Below is a small trained network, with its code and all its weights. Each question gives an input and a class and asks what happens when units are switched off, that is, made to give their printed mean instead of their output.

import numpy as np


def w(rows, s, z=0):
    codes = np.array(rows[::2]) - 128.0
    scale = np.full(codes.shape[1], s)
    scale[-1] = z or s
    return codes * scale


def f(y):
    return np.maximum(y, 0)


def log_softmax(a):
    a = a - a.max(-1, keepdims=True)
    return a - np.log(np.exp(a).sum(-1, keepdims=True))


def net(x, mask):
    res = np.array(x, float).reshape(1, 4) / 4 @ E
    y = f(res @ A[0][:, :-1].T + A[0][:, -1])
    res = res + np.where(mask, y, B[0][:, -1]) @ B[0][:, :-1]
    return log_softmax(res[-1] @ U[:, :-1].T + U[:, -1])


A, B = {}, {}
E = w([
[255,227,136,99],'x0',
[62,106,243,173],'x1',
[69,251,141,102],'x2',
[160,100,129,211],'x3',
],0.0075)
A[0] = w([
[74,118,119,118,136],'n1',
[124,102,224,176,188],'n2',
[152,194,33,85,180],'n3',
[153,81,156,136,90],'n4',
[6,154,111,149,126],'n5',
[34,123,64,131,185],'n6',
[195,176,112,103,255],'n7',
[152,51,164,119,120],'n8',
[174,124,197,109,67],'n9',
[137,111,69,50,192],'n10',
[149,66,30,225,179],'n11',
],0.015,0.0037)
B[0] = w([
[118,94,167,143,181],'n1',
[109,240,86,164,234],'n2',
[253,177,103,143,255],'n3',
[171,131,92,114,172],'n4',
[53,92,122,44,231],'n5',
[69,77,209,114,224],'n6',
[171,100,112,188,247],'n7',
[219,148,123,174,196],'n8',
[72,123,120,104,167],'n9',
[170,227,82,157,208],'n10',
[59,124,123,239,250],'n11',
],0.018,0.01)
U = w([
[133,137,76,250,230],'0',
[113,197,125,67,157],'1',
[254,140,72,79,12],'2',
[70,57,163,70,3],'3',
],0.0097,0.0034)

Each question gives the input, the list of numbers given to net, and the class t.
The units are the neurons (one row each of A and B). Each row of codes is followed by its name. A weight is (code - 128) times the scale printed after its matrix; where a second scale follows, it is the last column's (A, B and U).
mask holds one flag per neuron, in row order. A switched-off neuron (its flag False) gives its mean, the last column of its row in B, instead of its output. The means were averaged over made-up inputs and are rounded, as every weight is.
A unit's drop is (log p(t) with every unit on - log p(t) with that unit switched off) / (log p(t) with every unit on - log p(t) with every unit switched off).
The circuit of an input: a set's keep is (log p(t) with only the set's units on - log p(t) with every unit switched off) / (log p(t) with every unit on - log p(t) with every unit switched off). Starting from all 11 units, units are removed one at a time, each time the one whose removal leaves the highest keep (on an exact tie, the one counted first), for as long as the keep stays at least 0.8.
circuit, biggest first: the units of the circuit, biggest drop first
unit that matters most: the unit with the biggest drop
top k neurons: the k neurons with the biggest drops, biggest first
drop of u: that unit's drop, to one decimal
input [-1,7,7,4], class 1: unit that matters most	n2
input [-5,-6,8,-2], class 1: circuit, biggest first	[n3; n6; n5]
input [5,6,-1,-6], class 1: top 4 neurons	[n11; n3; n8; n9]
input [3,-5,0,2], class 2: top 2 neurons	[n3; n2]
input [1,-1,6,-7], class 2: top 2 neurons	[n3; n11]
input [-4,-4,0,-4], class 1: circuit, biggest first	[n7; n11]
input [-2,8,4,-1], class 3: top 3 neurons	[n5; n3; n10]
input [8,-3,4,8], class 2: top 2 neurons	[n11; n3]
input [-3,-8,3,0], class 2: drop of n2	0.3
input [-4,-6,7,-6], class 2: drop of n10	0.1
input [-1,4,7,7], class 1: drop of n2	0.2
